Here is a tiny trained network, its code and every weight. The questions are about switching its units off for an input and a target symbol, where a switched-off unit gives its printed mean instead of its output.

import numpy as np


def w(rows, s, z=0):
    codes = np.array(rows[::2]) - 128.0
    scale = np.full(codes.shape[1], s)
    scale[-1] = z or s
    return codes * scale


def f(y):
    return np.maximum(y, 0)


def softmax(a):
    e = np.exp(a - a.max(-1, keepdims=True))
    return e / e.sum(-1, keepdims=True)


def log_softmax(a):
    a = a - a.max(-1, keepdims=True)
    return a - np.log(np.exp(a).sum(-1, keepdims=True))


def net(x, mask):
    ids = ['αβγδεηθλμξπστφψω'.index(c) for c in x.split()]
    T = len(ids)
    res = E[ids] + P[:T]
    r = res
    for j in range(3):
        rows = slice(2 * j, 2 * j + 2)
        q, k, v = (r @ M[0][rows].T for M in (Q, K, V))
        z = softmax(np.where(np.tri(T) > 0, q @ k.T / 2**0.5, -1e9)) @ v
        o = O[0][rows]
        res = res + np.where(mask[j], z, o[:, -1]) @ o[:, :-1]
    y = f(res @ A[0][:, :-1].T + A[0][:, -1])
    res = res + np.where(mask[3:19], y, B[0][:, -1]) @ B[0][:, :-1]
    return log_softmax(res[-1] @ U[:, :-1].T + U[:, -1])


Q, K, V, O, A, B = {}, {}, {}, {}, {}, {}
E = w([
[60,80,148],'α',
[77,133,241],'β',
[106,126,96],'γ',
[91,146,250],'δ',
[83,108,106],'ε',
[84,102,108],'η',
[178,176,175],'θ',
[89,125,156],'λ',
[73,94,119],'μ',
[178,183,82],'ξ',
[85,89,157],'π',
[191,201,79],'σ',
[92,132,201],'τ',
[106,124,92],'φ',
[190,169,83],'ψ',
[64,84,104],'ω',
],0.019)
P = w([
[118,192,129],'0',
[168,4,58],'1',
[116,99,72],'2',
[91,165,195],'3',
[153,37,143],'4',
[110,111,63],'5',
[88,164,192],'6',
[170,64,144],'7',
[113,114,67],'8',
[85,161,190],'9',
[174,78,138],'10',
[116,120,74],'11',
[84,163,192],'12',
],0.013)
Q[0] = w([
[131,133,171],'h1',
[149,149,135],'h1',
[134,231,122],'h2',
[128,164,133],'h2',
[136,248,64],'h3',
[186,126,168],'h3',
],0.012)
K[0] = w([
[110,124,229],'h1',
[121,166,118],'h1',
[54,140,122],'h2',
[147,111,91],'h2',
[163,255,121],'h3',
[150,242,113],'h3',
],0.0097)
V[0] = w([
[156,40,116],'h1',
[100,129,153],'h1',
[168,122,245],'h2',
[152,107,78],'h2',
[77,151,123],'h3',
[164,128,147],'h3',
],0.012)
O[0] = w([
[110,149,158,50],'h1',
[105,86,2,189],'h1',
[132,192,174,255],'h2',
[25,151,73,62],'h2',
[238,55,204,126],'h3',
[130,153,165,141],'h3',
],0.0052,0.0041)
A[0] = w([
[57,158,95,128],'n1',
[88,98,212,131],'n2',
[196,54,64,118],'n3',
[174,135,152,197],'n4',
[91,140,14,114],'n5',
[124,137,52,220],'n6',
[74,76,162,131],'n7',
[158,61,151,255],'n8',
[147,79,152,208],'n9',
[130,177,149,181],'n10',
[96,150,98,85],'n11',
[140,169,186,198],'n12',
[73,136,206,184],'n13',
[75,189,153,101],'n14',
[180,183,130,101],'n15',
[134,8,139,168],'n16',
],0.014,0.0074)
B[0] = w([
[142,149,151,156],'n1',
[168,157,168,218],'n2',
[152,255,185,156],'n3',
[94,95,95,211],'n4',
[73,91,167,156],'n5',
[156,93,195,173],'n6',
[84,138,63,189],'n7',
[145,48,110,228],'n8',
[155,74,89,198],'n9',
[122,125,67,207],'n10',
[124,109,115,132],'n11',
[105,101,112,254],'n12',
[160,158,99,249],'n13',
[124,175,92,174],'n14',
[92,174,143,181],'n15',
[193,219,169,187],'n16',
],0.0098,0.0099)
U = w([
[131,155,126,94],'α',
[136,154,127,55],'β',
[105,128,173,102],'γ',
[128,141,87,78],'δ',
[86,111,160,135],'ε',
[100,133,160,99],'η',
[115,68,16,253],'θ',
[94,110,125,202],'λ',
[91,119,151,143],'μ',
[125,178,177,105],'ξ',
[212,117,127,55],'π',
[80,233,120,110],'σ',
[114,128,103,90],'τ',
[105,143,175,105],'φ',
[254,195,162,101],'ψ',
[95,138,146,90],'ω',
],0.014,0.0048)

Each question gives the input, a string of symbols that net reads in full, and the target symbol t.
The units are the heads (2 rows each of Q, K, V and O) and the neurons (one row each of A and B). Each row of codes is followed by its name. A weight is (code - 128) times the scale printed after its matrix; where a second scale follows, it is the last column's (O, A, B and U).
mask holds one flag per unit, heads first, then neurons. A switched-off unit (its flag False) gives its mean, the last column of its rows in O or B, instead of its output. The means were averaged over made-up inputs and are rounded, as every weight is.
A unit's drop is (log p(t) with every unit on - log p(t) with that unit switched off) / (log p(t) with every unit on - log p(t) with every unit switched off).
The circuit of an input: a set's keep is (log p(t) with only the set's units on - log p(t) with every unit switched off) / (log p(t) with every unit on - log p(t) with every unit switched off). Starting from the 12 units with the biggest drops (on a tie, the unit counted first), units are removed one at a time, each time the one whose removal leaves the highest keep (on an exact tie, the one counted first), for as long as the keep stays at least 0.8.
units of the circuit, in order: the units of the circuit, biggest drop first
most important unit: the unit with the biggest drop
k most important neurons: the k neurons with the biggest drops, biggest first
heads that matter: for each layer, one digit per head in row order, 1 if its drop is at least 0.15 and else 0, layers parted by /
input θ τ α θ λ, target ψ: most important unit -> n16
input λ γ μ θ θ δ β δ, target π: units of the circuit, in order -> [n8 n2 n9 h1]
input δ δ τ π θ θ θ τ, target π: units of the circuit, in order -> [n2 n8 n9]
input θ π θ σ, target σ: 2 most important neurons -> [n8 n15]
input δ λ λ θ μ η λ γ τ η τ, target π: units of the circuit, in order -> [n16 n8 n9 n15]
input θ θ δ θ λ θ θ λ θ μ, target σ: heads that matter -> 000
input δ τ θ, target θ: units of the circuit, in order -> [n16 n2]
input θ θ θ φ, target σ: units of the circuit, in order -> [n8 h3]
input θ λ τ λ γ, target ψ: 2 most important neurons -> [n16 n3]
input τ ε η λ θ μ λ δ, target ψ: 4 most important neurons -> [n2 n16 n13 n5]
input μ θ θ θ θ δ λ θ θ, target θ: 3 most important neurons -> [n16 n2 n3]
input θ λ θ ψ, target σ: units of the circuit, in order -> [n8 n15]
input θ δ θ λ, target σ: units of the circuit, in order -> [n14 n8]
input φ λ θ μ, target σ: most important unit -> n7
input θ λ λ φ δ γ θ θ θ θ, target σ: units of the circuit, in order -> [n8 n15 n6]
input θ θ θ ε, target σ: 3 most important neurons -> [n8 n14 n9]
input θ λ ε λ δ, target ψ: 2 most important neurons -> [n2 n16]
input λ ξ λ ψ λ ξ θ η, target ψ: 2 most important neurons -> [n16 n3]
input μ τ φ γ λ ψ, target ψ: 3 most important neurons -> [n3 n6 n12]
input θ λ τ ε λ η θ τ τ η β, target ψ: 4 most important neurons -> [n2 n16 n13 n5]
input θ ξ φ ε θ δ θ θ θ δ, target σ: most important unit -> n14
input θ λ γ θ τ, target ψ: 3 most important neurons -> [n16 n2 n13]
